Below is a small trained network, with its code and all its weights. Each question gives an input and a class and asks what happens when units are switched off, that is, made to give their printed mean instead of their output.

import numpy as np


def w(rows, s, z=0):
    codes = np.array(rows[::2]) - 128.0
    scale = np.full(codes.shape[1], s)
    scale[-1] = z or s
    return codes * scale


def norm(h):
    return h / np.sqrt((h * h).mean(-1, keepdims=True) + 1e-5)


def f(y):
    return np.maximum(y, 0)


def log_softmax(a):
    a = a - a.max(-1, keepdims=True)
    return a - np.log(np.exp(a).sum(-1, keepdims=True))


def net(x, mask):
    res = np.array(x, float).reshape(1, 3) / 4 @ E
    u = 0
    for l in range(3):
        y = f(norm(res) @ A[l][:, :-1].T + A[l][:, -1])
        res = res + np.where(mask[u : u + 3], y, B[l][:, -1]) @ B[l][:, :-1]
        u += 3
    return log_softmax(norm(res)[-1] @ U[:, :-1].T + U[:, -1])


A, B = {}, {}
E = w([
[100,166,141,121,123],'x0',
[172,106,255,122,183],'x1',
[177,173,82,77,124],'x2',
],0.0055)
A[0] = w([
[81,119,146,210,113,3],'L0N1',
[104,2,129,204,185,46],'L0N2',
[98,118,86,97,96,250],'L0N3',
],0.0062,0.0024)
B[0] = w([
[163,207,106,135,121,168],'L0N1',
[109,225,182,125,134,223],'L0N2',
[103,84,254,128,164,254],'L0N3',
],0.0071,0.0033)
A[1] = w([
[83,76,2,106,60,253],'L1N1',
[48,117,90,166,63,245],'L1N2',
[213,173,47,14,119,222],'L1N3',
],0.0069,0.0019)
B[1] = w([
[166,43,163,140,223,213],'L1N1',
[202,140,248,123,163,217],'L1N2',
[113,254,214,230,177,252],'L1N3',
],0.006,0.0046)
A[2] = w([
[155,79,186,45,204,79],'L2N1',
[60,2,168,57,126,4],'L2N2',
[88,180,207,131,194,241],'L2N3',
],0.0056,0.0019)
B[2] = w([
[126,33,13,98,160,171],'L2N1',
[134,241,55,106,103,137],'L2N2',
[133,132,2,133,92,249],'L2N3',
],0.0059,0.011)
U = w([
[89,167,69,161,135,179],'0',
[91,216,254,185,120,167],'1',
[156,32,198,97,190,91],'2',
[74,145,104,61,29,2],'3',
],0.007,0.0039)

Each question gives the input, the list of numbers given to net, and the class t.
The units are the neurons (one row each of A and B). Each row of codes is followed by its name. A weight is (code - 128) times the scale printed after its matrix; where a second scale follows, it is the last column's (A, B and U).
mask holds one flag per neuron, layer by layer. A switched-off neuron (its flag False) gives its mean, the last column of its row in B, instead of its output. The means were averaged over made-up inputs and are rounded, as every weight is.
A unit's drop is (log p(t) with every unit on - log p(t) with that unit switched off) / (log p(t) with every unit on - log p(t) with every unit switched off).
The circuit of an input: a set's keep is (log p(t) with only the set's units on - log p(t) with every unit switched off) / (log p(t) with every unit on - log p(t) with every unit switched off). Starting from all 9 units, units are removed one at a time, each time the one whose removal leaves the highest keep (on an exact tie, the one counted first), for as long as the keep stays at least 0.8.
units of the circuit, in order: the units of the circuit, biggest drop first
unit that matters most: the unit with the biggest drop
top k neurons: the k neurons with the biggest drops, biggest first
top k neurons in layer l: the k neurons of layer l with the biggest drops, biggest first
input [1,-1,5], class 1: top 3 neurons -> L1N3, L2N1, L0N2
input [-2,-7,-3], class 2: units of the circuit, in order -> L1N2, L1N1
input [4,3,-4], class 0: unit that matters most -> L1N3
input [3,-6,-5], class 2: units of the circuit, in order -> L1N2, L1N3, L1N1
input [-4,4,1], class 0: units of the circuit, in order -> L1N2, L0N3
input [-5,3,6], class 1: units of the circuit, in order -> L1N3, L0N3
input [6,-8,-2], class 2: top 3 neurons -> L1N2, L1N1, L0N2
input [0,-5,-5], class 1: top 2 neurons in layer 1 -> L1N1, L1N2
input [3,-7,2], class 2: top 3 neurons -> L1N1, L1N2, L0N3
input [-1,0,2], class 3: units of the circuit, in order -> L1N3, L1N1, L0N3
input [-4,-8,-6], class 2: units of the circuit, in order -> L1N2, L1N1
input [7,5,-5], class 0: top 4 neurons -> L1N2, L1N3, L0N3, L2N3
input [-5,-6,-4], class 2: top 2 neurons -> L1N2, L1N3
input [0,-3,-2], class 3: units of the circuit, in order -> L1N3
input [1,-5,-6], class 1: top 4 neurons -> L1N2, L0N3, L2N1, L1N1
input [5,5,-1], class 0: top 3 neurons -> L1N2, L0N3, L1N1
input [-4,-3,-7], class 1: top 2 neurons -> L2N1, L0N2
input [0,-8,-7], class 2: top 3 neurons -> L1N2, L1N1, L1N3
input [1,-1,6], class 1: top 2 neurons -> L1N3, L2N1
input [-2,1,5], class 1: top neuron -> L1N3
input [-7,3,-2], class 0: top 2 neurons in layer 0 -> L0N3, L0N2
